Below is a small trained network, with its code and all its weights. Each question gives an input and a class and asks what happens when units are switched off, that is, made to give their printed mean instead of their output.

import numpy as np


def w(rows, s, z=0):
    codes = np.array(rows[::2]) - 128.0
    scale = np.full(codes.shape[1], s)
    scale[-1] = z or s
    return codes * scale


def f(y):
    return y / 2 * (1 + np.tanh(0.7978845608 * (y + 0.044715 * y**3)))


def log_softmax(a):
    a = a - a.max(-1, keepdims=True)
    return a - np.log(np.exp(a).sum(-1, keepdims=True))


def net(x, mask):
    res = np.array(x, float).reshape(1, 4) / 4 @ E
    y = f(res @ A[0][:, :-1].T + A[0][:, -1])
    res = res + np.where(mask, y, B[0][:, -1]) @ B[0][:, :-1]
    return log_softmax(res[-1] @ U[:, :-1].T + U[:, -1])


A, B = {}, {}
E = w([
[228,102,206],'x0',
[123,53,150],'x1',
[57,254,221],'x2',
[170,73,33],'x3',
],0.0081)
A[0] = w([
[88,170,134,108],'neuron 0',
[91,40,98,217],'neuron 1',
[110,152,164,167],'neuron 2',
[48,139,174,192],'neuron 3',
[225,169,2,254],'neuron 4',
[144,116,115,176],'neuron 5',
[175,149,178,158],'neuron 6',
[106,152,106,117],'neuron 7',
[180,128,143,206],'neuron 8',
[121,95,55,227],'neuron 9',
],0.015,0.0045)
B[0] = w([
[157,142,51,159],'neuron 0',
[81,85,111,220],'neuron 1',
[131,65,167,166],'neuron 2',
[86,116,102,191],'neuron 3',
[102,43,98,252],'neuron 4',
[88,115,99,154],'neuron 5',
[215,92,118,173],'neuron 6',
[107,205,94,138],'neuron 7',
[191,1,147,169],'neuron 8',
[74,120,98,218],'neuron 9',
],0.0084,0.013)
U = w([
[118,141,171,37],'0',
[57,115,166,236],'1',
[156,185,77,85],'2',
[88,103,123,159],'3',
[250,104,120,121],'4',
[189,70,168,198],'5',
[138,212,56,99],'6',
[111,142,185,2],'7',
],0.011,0.0062)

Each question gives the input, the list of numbers given to net, and the class t.
The units are the neurons (one row each of A and B). Each row of codes is followed by its name. A weight is (code - 128) times the scale printed after its matrix; where a second scale follows, it is the last column's (A, B and U).
mask holds one flag per neuron, in row order. A switched-off neuron (its flag False) gives its mean, the last column of its row in B, instead of its output. The means were averaged over made-up inputs and are rounded, as every weight is.
A unit's drop is (log p(t) with every unit on - log p(t) with that unit switched off) / (log p(t) with every unit on - log p(t) with every unit switched off).
The circuit of an input: a set's keep is (log p(t) with only the set's units on - log p(t) with every unit switched off) / (log p(t) with every unit on - log p(t) with every unit switched off). Starting from all 10 units, units are removed one at a time, each time the one whose removal leaves the highest keep (on an exact tie, the one counted first), for as long as the keep stays at least 0.8.
units of the circuit, in order: the units of the circuit, biggest drop first
most important unit: the unit with the biggest drop
top k neurons: the k neurons with the biggest drops, biggest first
drop when u is switched off: that unit's drop, to one decimal
input [4,-4,8,-4], class 5: units of the circuit, in order : (neuron 6)
input [0,3,-5,5], class 3: units of the circuit, in order : (neuron 9; neuron 1)
input [8,8,0,-5], class 4: units of the circuit, in order : (neuron 6; neuron 4)
input [6,6,-2,-3], class 4: top 2 neurons : (neuron 4; neuron 6)
input [-5,3,8,0], class 6: units of the circuit, in order : (neuron 0; neuron 4)
input [2,8,-8,7], class 3: units of the circuit, in order : (neuron 9; neuron 1)
input [5,0,-7,-8], class 4: units of the circuit, in order : (neuron 4; neuron 6; neuron 9)
input [3,7,-8,0], class 3: units of the circuit, in order : (neuron 1; neuron 9)
input [-1,-8,-2,-4], class 2: top 2 neurons : (neuron 1; neuron 8)
input [-1,-7,-6,7], class 3: top 2 neurons : (neuron 4; neuron 9)
input [1,-3,-8,2], class 3: units of the circuit, in order : (neuron 9; neuron 4)
input [0,-5,0,-2], class 2: top 3 neurons : (neuron 4; neuron 1; neuron 8)
input [8,2,-4,-7], class 4: top 3 neurons : (neuron 6; neuron 4; neuron 1)
input [6,2,-6,-7], class 4: top 2 neurons : (neuron 4; neuron 6)
input [7,-8,-8,8], class 5: units of the circuit, in order : (neuron 4)
input [6,1,7,-8], class 5: top 2 neurons : (neuron 6; neuron 2)
input [3,-1,5,-4], class 5: top 3 neurons : (neuron 6; neuron 2; neuron 9)
input [-5,-3,5,8], class 6: top 2 neurons : (neuron 7; neuron 8)
input [3,-6,-3,-4], class 4: top 2 neurons : (neuron 1; neuron 9)
input [-3,-1,7,-4], class 6: most important unit : neuron 0
input [-4,-4,6,6], class 6: drop when neuron 8 is switched off : 0.1
input [-7,-3,6,2], class 6: drop when neuron 7 is switched off : 0.1
input [7,-1,-2,-3], class 4: drop when neuron 6 is switched off : 0.3
